Questions about the grid below.
1) Read off the 3rd entry on the diagonal from the top-right corner.
2) Read off the top-right entry.
3) Read off the third entry, reading row by row.
4) Read off the last entry, reading row by row.
5) Read off the entry directly below the smallest entry.
6) Read off the 3rd entry on the main diagonal.
7) Read off the top-left entry.
8) Read off the bottom-left entry.
array([[115, 123, 151, 130],
       [151, 132, 150, 136],
       [142, 114, 107, 129],
       [151, 131, 103, 117],
       [111, 147, 148, 101],
       [118, 123, 106, 139],
       [117, 138, 129, 130],
       [104, 134, 157, 113],
       [109, 145, 130, 112]])
1) 114
2) 130
3) 151
4) 112
5) 139
6) 107
7) 115
8) 109

Questions about the table below.
1) The entry at the centre?
2) The entry in the top-right corner?
3) The top-left entry?
4) The fourth entry in reading order?
5) The largest entry in the last column?
6) The bottom-right entry?
7) The entry just left of the centre entry?
8) The 2nd entry on the main diagonal?
[[126 131 141 112 107 151 134 136 124 129 119 123 137 107 132]
 [127 137 145 115 105 151 136 139 127 121 115 135 130 106 145]
 [130 140 141 121 101 157 139 138 127 122 121 130 133 110 134]
 [127 136 140 118 101 157 134 140 125 130 114 134 135 108 139]
 [131 139 135 114 104 150 133 138 124 122 122 130 130 113 131]
 [129 138 137 111 108 146 132 139 126 121 120 127 128 113 135]
 [131 141 140 118 104 153 135 143 127 124 114 131 127 116 137]
 [121 135 141 117 103 157 134 140 130 134 113 123 139 107 140]
 [129 132 143 110 110 146 133 137 124 123 117 128 130 108 135]]
1) 138
2) 132
3) 126
4) 112
5) 145
6) 135
7) 133
8) 137

Questions about the matrix below.
1) Find the entry just left of the largest entry.
2) Find the entry just right of the centre entry.
3) Find the 4th entry, reading row by row.
4) Find the second-last entry, reading row by row.
5) Find the first entry on the main diagonal.
6) Find the entry in the top-right corner.
7) Find the 2nd entry in reading order.
8) Find the fifth entry in reading order.
array([[108, 117, 128, 122, 139, 142, 141, 142, 107, 137, 112],
       [109, 153, 102, 107, 129, 113, 124, 126, 152, 145, 122],
       [118, 102, 138, 130, 125, 119, 126, 123, 135, 137, 149],
       [141, 137, 145, 125, 138, 118, 144, 102, 138, 138, 126],
       [143, 120, 135, 107, 154, 141, 118, 112, 115, 106, 114],
       [132, 139, 128, 152, 153, 146, 136, 108, 112, 120, 147],
       [144, 148, 125, 121, 103, 144, 131, 150, 141, 115, 110],
       [149, 113, 155, 108, 124, 129, 117, 135, 122, 126, 134],
       [146, 108, 139, 141, 140, 119, 134, 137, 120, 144, 125]])
1) 113
2) 118
3) 122
4) 144
5) 108
6) 112
7) 117
8) 139

Questions about the matrix below. Rows and columns are numbered from 1.
1) What is the entry in row 1 and column 2?
2) What is the entry just right of the smallest entry?
3) What is the entry at row 2, column 1?
4) What is the entry at row 1, column 1?
5) What is the bottom entry of the column that holds the smallest entry?
6) What is the bottom-right entry?
7) What is the entry at row 3, column 3?
8) What is the entry in row 3 and column 2?
128  129  128  128  127  128  129  128
128  129  128  128  127  128  129  128
122  126  139  128  104  100  129  128
128  129  128  128  127  128  129  128
128  129  125  128  136  138  129  128
128  120  128  128  127  128  126  130
1) 129
2) 129
3) 128
4) 128
5) 128
6) 130
7) 139
8) 126

B = [134 124 131 135 121 130 132 104 102]
The first entry is 134
The last entry? 102
The entry just right of the centre entry? 130

Read these off the array that follows.
1) Find the minimum.
2) Find the largest entry in the last row.
3) Find the entry in the top-right corner.
4) Find the second-last entry, reading row by row.
5) Find the bottom-left entry.
6) Find the fourth-last entry, reading row by row.
7) Find the third smallest entry.
8) Find the entry in the top-left corner.
[[132 129 123 133 131 124 121 124 136 150 132 121 104 122]
 [120 136 114 141 129 136 130 140 129 137 120 131 129 115]
 [129 128 115 121 138 140 133 136 140 128 129 128 150 118]
 [127 131 120 136 124 127 148 115 124 126 127 126 115 130]
 [122 144 122 117 119 138 118 130 115 129 122 115 106 132]]
1) 104
2) 144
3) 122
4) 106
5) 122
6) 122
7) 114
8) 132
